Below is a small trained network, with its code and all its weights. Each question gives an input and a target symbol and asks what happens when units are switched off, that is, made to give their printed mean instead of their output.

import numpy as np


def w(rows, s, z=0):
    codes = np.array(rows[::2]) - 128.0
    scale = np.full(codes.shape[1], s)
    scale[-1] = z or s
    return codes * scale


def f(y):
    return np.maximum(y, 0)


def softmax(a):
    e = np.exp(a - a.max(-1, keepdims=True))
    return e / e.sum(-1, keepdims=True)


def log_softmax(a):
    a = a - a.max(-1, keepdims=True)
    return a - np.log(np.exp(a).sum(-1, keepdims=True))


def net(x, mask):
    ids = ['ΔΞΠΩαβγεζησ'.index(c) for c in x.split()]
    T = len(ids)
    res = E[ids] + P[:T]
    u = 0
    for l in range(3):
        q, k, v = (res @ M[l].T for M in (Q, K, V))
        z = softmax(np.where(np.tri(T) > 0, q @ k.T / 4**0.5, -1e9)) @ v
        res = res + np.where(mask[u], z, O[l][:, -1]) @ O[l][:, :-1]
        u += 1
        y = f(res @ A[l][:, :-1].T + A[l][:, -1])
        res = res + np.where(mask[u : u + 8], y, B[l][:, -1]) @ B[l][:, :-1]
        u += 8
    return log_softmax(res[-1] @ U[:, :-1].T + U[:, -1])


Q, K, V, O, A, B = {}, {}, {}, {}, {}, {}
E = w([
[138,96,53,94,240],'Δ',
[142,154,116,188,78],'Ξ',
[149,177,147,153,127],'Π',
[170,191,75,178,68],'Ω',
[153,102,61,154,57],'α',
[145,163,160,156,150],'β',
[143,175,164,171,144],'γ',
[42,163,171,151,157],'ε',
[118,100,188,237,124],'ζ',
[125,54,35,167,61],'η',
[141,176,252,52,134],'σ',
],0.014)
P = w([
[125,34,121,1,29],'0',
[203,100,111,94,106],'1',
[175,82,124,99,136],'2',
[160,83,124,112,159],'3',
[121,146,86,139,154],'4',
[124,131,103,148,175],'5',
[117,142,101,157,173],'6',
[91,159,100,170,145],'7',
],0.0069)
Q[0] = w([
[160,95,115,4,160],'L0H0',
[228,142,135,69,21],'L0H0',
[188,209,178,1,188],'L0H0',
[181,230,201,89,80],'L0H0',
],0.004)
K[0] = w([
[189,71,83,107,126],'L0H0',
[163,93,134,137,55],'L0H0',
[254,134,123,68,122],'L0H0',
[202,151,114,174,79],'L0H0',
],0.0066)
V[0] = w([
[211,104,140,129,36],'L0H0',
[100,155,238,253,61],'L0H0',
[244,110,116,96,193],'L0H0',
[188,62,137,176,143],'L0H0',
],0.0061)
O[0] = w([
[210,174,207,46,9,117],'L0H0',
[254,151,89,153,199,1],'L0H0',
[181,252,160,246,149,204],'L0H0',
[71,195,172,141,53,175],'L0H0',
],0.0061,0.0048)
A[0] = w([
[75,73,85,124,146,204],'L0N0',
[181,90,120,6,139,191],'L0N1',
[153,204,165,121,155,117],'L0N2',
[96,124,129,165,150,98],'L0N3',
[168,219,65,171,96,191],'L0N4',
[90,112,127,147,115,4],'L0N5',
[121,145,111,170,135,152],'L0N6',
[92,153,157,90,153,70],'L0N7',
],0.013,0.0031)
B[0] = w([
[164,56,44,94,174,255],'L0N0',
[114,210,39,166,87,176],'L0N1',
[20,132,254,116,126,171],'L0N2',
[101,80,157,145,192,194],'L0N3',
[162,74,140,134,194,205],'L0N4',
[166,71,145,111,86,141],'L0N5',
[168,67,203,97,104,195],'L0N6',
[139,171,175,49,108,160],'L0N7',
],0.0082,0.0068)
Q[1] = w([
[91,174,112,140,179],'L1H0',
[147,175,168,206,101],'L1H0',
[125,89,150,149,231],'L1H0',
[204,179,132,149,253],'L1H0',
],0.0066)
K[1] = w([
[133,123,111,5,246],'L1H0',
[2,122,156,119,80],'L1H0',
[82,89,182,136,213],'L1H0',
[21,158,136,155,193],'L1H0',
],0.0067)
V[1] = w([
[115,134,167,254,100],'L1H0',
[141,216,147,141,203],'L1H0',
[111,164,154,24,69],'L1H0',
[121,70,116,215,129],'L1H0',
],0.007)
O[1] = w([
[141,55,165,109,69,2],'L1H0',
[156,161,52,95,103,47],'L1H0',
[77,103,115,202,181,45],'L1H0',
[254,115,152,88,176,188],'L1H0',
],0.0094,0.0037)
A[1] = w([
[161,56,166,129,67,142],'L1N0',
[148,92,90,103,166,94],'L1N1',
[69,67,188,205,42,141],'L1N2',
[133,48,241,158,237,218],'L1N3',
[225,199,80,146,117,252],'L1N4',
[104,224,255,165,124,226],'L1N5',
[153,22,47,193,105,157],'L1N6',
[142,135,32,93,232,42],'L1N7',
],0.0079,0.0034)
B[1] = w([
[194,83,170,140,147,165],'L1N0',
[118,118,120,143,70,177],'L1N1',
[241,205,93,147,161,173],'L1N2',
[190,170,81,24,112,251],'L1N3',
[2,44,167,169,137,155],'L1N4',
[31,91,86,89,218,193],'L1N5',
[130,145,131,254,137,185],'L1N6',
[143,163,151,92,33,222],'L1N7',
],0.0083,0.014)
Q[2] = w([
[228,97,69,86,190],'L2H0',
[62,160,159,110,107],'L2H0',
[108,118,1,114,116],'L2H0',
[169,97,134,157,91],'L2H0',
],0.0073)
K[2] = w([
[193,61,2,92,95],'L2H0',
[148,103,97,155,175],'L2H0',
[142,199,149,73,73],'L2H0',
[85,101,122,213,112],'L2H0',
],0.0063)
V[2] = w([
[134,202,49,122,28],'L2H0',
[204,33,107,169,180],'L2H0',
[146,3,5,124,226],'L2H0',
[247,195,204,107,147],'L2H0',
],0.0041)
O[2] = w([
[120,204,168,128,103,241],'L2H0',
[71,105,2,50,186,153],'L2H0',
[74,209,14,128,147,252],'L2H0',
[151,145,223,197,138,162],'L2H0',
],0.0062,0.0033)
A[2] = w([
[130,164,188,98,145,133],'L2N0',
[134,52,72,182,197,88],'L2N1',
[158,65,173,148,113,229],'L2N2',
[25,107,140,71,149,57],'L2N3',
[77,135,143,77,243,235],'L2N4',
[27,111,107,137,89,127],'L2N5',
[87,70,161,222,152,68],'L2N6',
[2,126,216,140,133,1],'L2N7',
],0.0096,0.0067)
B[2] = w([
[80,98,120,171,165,167],'L2N0',
[102,191,153,64,164,164],'L2N1',
[122,64,185,151,129,161],'L2N2',
[194,135,145,220,224,171],'L2N3',
[108,105,74,131,2,248],'L2N4',
[131,10,101,150,145,156],'L2N5',
[111,173,252,51,111,138],'L2N6',
[197,216,182,55,170,145],'L2N7',
],0.01,0.014)
U = w([
[119,135,157,130,149,61],'Δ',
[132,134,162,175,105,133],'Ξ',
[160,175,155,190,93,57],'Π',
[59,29,81,197,96,254],'Ω',
[120,136,148,135,141,27],'α',
[115,120,159,128,155,81],'β',
[93,74,151,94,206,90],'γ',
[126,135,161,162,133,151],'ε',
[227,80,148,137,158,128],'ζ',
[134,188,122,10,96,146],'η',
[128,192,93,159,249,187],'σ',
],0.011,0.0043)

Each question gives the input, a string of symbols that net reads in full, and the target symbol t.
The units are the heads (4 rows each of Q, K, V and O) and the neurons (one row each of A and B). Each row of codes is followed by its name. A weight is (code - 128) times the scale printed after its matrix; where a second scale follows, it is the last column's (O, A, B and U).
mask holds one flag per unit, layer by layer, with each layer's heads first. A switched-off unit (its flag False) gives its mean, the last column of its rows in O or B, instead of its output. The means were averaged over made-up inputs and are rounded, as every weight is.
A unit's drop is (log p(t) with every unit on - log p(t) with that unit switched off) / (log p(t) with every unit on - log p(t) with every unit switched off).
The circuit of an input: a set's keep is (log p(t) with only the set's units on - log p(t) with every unit switched off) / (log p(t) with every unit on - log p(t) with every unit switched off). Starting from the 12 units with the biggest drops (on a tie, the unit counted first), units are removed one at a time, each time the one whose removal leaves the highest keep (on an exact tie, the one counted first), for as long as the keep stays at least 0.8.
circuit, biggest first: the units of the circuit, biggest drop first
unit that matters most: the unit with the biggest drop
k most important neurons: the k neurons with the biggest drops, biggest first
top k neurons in layer l: the k neurons of layer l with the biggest drops, biggest first
input Ω ε η γ σ γ ζ, target σ: 2 most important neurons	(L0N2 L1N6)
input σ Δ η α ζ γ, target Ω: 4 most important neurons	(L2N4 L1N5 L1N7 L2N0)
input η β Δ ε ε, target η: circuit, biggest first	(L1N3 L0N1 L1N6)
input η γ Δ Ω η ζ ζ, target η: top 2 neurons in layer 1	(L1N3 L1N7)
input Δ Δ ζ, target ζ: circuit, biggest first	(L1H0 L1N0 L0N1)
input ε Ξ Δ Ω, target Ω: circuit, biggest first	(L1N3)
input Δ ζ Δ Ξ, target ζ: 3 most important neurons	(L0N1 L0N4 L1N0)
input η ε ζ, target η: circuit, biggest first	(L1N3 L2N3)
input σ Π η ε Δ γ σ ζ, target σ: 2 most important neurons	(L0N2 L2N4)
input α Δ ζ γ, target Ω: circuit, biggest first	(L2N4 L1N5 L1N7 L0N0)
input η Δ σ, target σ: circuit, biggest first	(L2N3 L1N5 L0N2)
input Π Δ Δ ζ Π η, target ζ: circuit, biggest first	(L1N5 L2N4)
input ζ Δ σ σ Δ ε σ Ξ, target σ: top 2 neurons in layer 2	(L2N4 L2N1)
input ζ α ζ ε γ ζ Ω, target ζ: circuit, biggest first	(L0N4)
input Δ ε Π, target Ω: 3 most important neurons	(L2N4 L1N5 L1N7)
input σ η Ω, target σ: 2 most important neurons	(L0N4 L0N0)
input ε ζ γ Δ ζ ε, target η: top 2 neurons in layer 0	(L0N0 L0N3)
input ζ Δ β Ω Δ Δ Ω, target Ω: top 2 neurons in layer 2	(L2N7 L2N3)
input Δ Ω η Ξ, target η: 3 most important neurons	(L0N0 L1N3 L2N3)
input ζ Δ Δ ζ Π Ξ, target ζ: top 2 neurons in layer 1	(L1N5 L1N0)
input Δ ε Π Δ Δ ζ Ω, target ζ: 3 most important neurons	(L0N4 L1N5 L0N6)
input ε γ ζ γ σ Ω, target σ: unit that matters most	L0N4
input γ ζ η Δ η, target γ: 2 most important neurons	(L2N1 L2N4)
